Small tables with named rows and columns. After each table, cells are looked up by row and column.

Mora =
|  | Sugup | Sul |
|---|---|---|
| Zevo | -20.70 | -22.62 |
| Foveta | 50.79 | -82.70 |
| Sigu | 41.90 | 23.71 |
| Pememe | -36.03 | 31.71 |
| Limam | 27.21 | -13.88 |
| Gab | -2.90 | -17.56 |
| Nuvur | -2.10 | -24.55 |
| Getud | 0.40 | 3.31 |

Foveta, Sul -> -82.70
Pememe, Sul -> 31.71
Gab, Sul -> -17.56
Getud, Sugup -> 0.40
Zevo, Sul -> -22.62
Pememe, Sugup -> -36.03
Sigu, Sugup -> 41.90
Foveta, Sugup -> 50.79
Getud, Sul -> 3.31

Sizave =
         Nupe  Ful  Fud  Tuvikip  Lafivi  Ruda  Sar  Bala  Vipeban  Noriz
Lal        50   62   53       49      67    67   49    77       79     34
Fur        53   53   45       52      57    50   68    65       46     36
Pesobu     50   53   48       49      51    59   49    47       43     59
Barotuz    45   39   54       49      37    35   49    42       53    206
Fabubi     50   52   44       49      53    59   49    43       43     62
Vaf        50   53   49       52      52    44   60    66       60     40
Vafek      50   49   43       49      53    62   49    42       39    130

What is the Tuvikip of Fur in Sizave?
52
What is the Lafivi of Fabubi in Sizave?
53
What is the Vipeban of Fur in Sizave?
46
What is the Noriz of Barotuz in Sizave?
206
What is the Bala of Fabubi in Sizave?
43
What is the Ruda of Fabubi in Sizave?
59
What is the Ful of Lal in Sizave?
62
What is the Ful of Pesobu in Sizave?
53
What is the Ruda of Barotuz in Sizave?
35
What is the Tuvikip of Vafek in Sizave?
49
What is the Noriz of Lal in Sizave?
34
What is the Ful of Vafek in Sizave?
49
What is the Nupe of Pesobu in Sizave?
50
What is the Fud of Barotuz in Sizave?
54

Table Gab
        Lutef  Pakev
Bar      77.5   48.5
Fon      39.0   68.4
Raz      50.8    8.6
Ser      35.5   34.0
Radane   38.2   42.7
Lib      48.0   41.5

What is the Pakev of Raz in Gab? 8.6
What is the Pakev of Bar in Gab? 48.5
What is the Pakev of Lib in Gab? 41.5
What is the Pakev of Radane in Gab? 42.7
What is the Pakev of Fon in Gab? 68.4
What is the Lutef of Radane in Gab? 38.2
What is the Lutef of Bar in Gab? 77.5
What is the Lutef of Lib in Gab? 48.0
What is the Lutef of Fon in Gab? 39.0
What is the Lutef of Ser in Gab? 35.5
What is the Pakev of Ser in Gab? 34.0

Table Sival
fields: Zumemi, Zon, Fulepi, Dak, Nir, Lod, Vopopuz, Goromag
Gali: [6.388, 6.079, 5.841, 5.339, 5.918, 6.964, 5.869, 5.133]
Gulem: [5.537, 7.745, 7.399, 5.227, 4.515, 7.034, 4.343, 5.794]
Ginotur: [7.675, 3.952, 4.413, 5.883, 6.194, 6.796, 7.193, 3.027]
Zoveb: [5.489, 4.766, 4.597, 4.695, 5.638, 5.669, 5.498, 4.679]
Mab: [5.468, 4.237, 2.863, 5.968, 8.015, 3.612, 7.115, 7.114]
Rapadu: [5.669, 5.348, 5.162, 5.254, 5.720, 5.734, 5.629, 5.248]
Vaz: [3.155, 7.186, 6.805, 5.626, 4.195, 3.554, 3.497, 8.021]
Dudi: [6.682, 6.768, 6.549, 8.620, 4.169, 4.204, 5.624, 5.664]
Pigir: [5.868, 4.872, 5.566, 6.648, 4.854, 4.648, 5.787, 4.887]
Dubo: [5.784, 5.557, 5.833, 5.801, 5.738, 5.780, 5.855, 5.638]
Nuluv: [9.080, 3.068, 3.939, 5.170, 7.713, 8.946, 8.675, 1.879]
Vukone: [5.517, 3.695, 5.339, 5.427, 5.525, 5.390, 6.157, 4.489]

Goromag of Mab is 7.114
Zon of Ginotur is 3.952
Zumemi of Zoveb is 5.489
Goromag of Zoveb is 4.679
Dak of Dubo is 5.801
Zumemi of Nuluv is 9.080
Nir of Gali is 5.918
Lod of Ginotur is 6.796

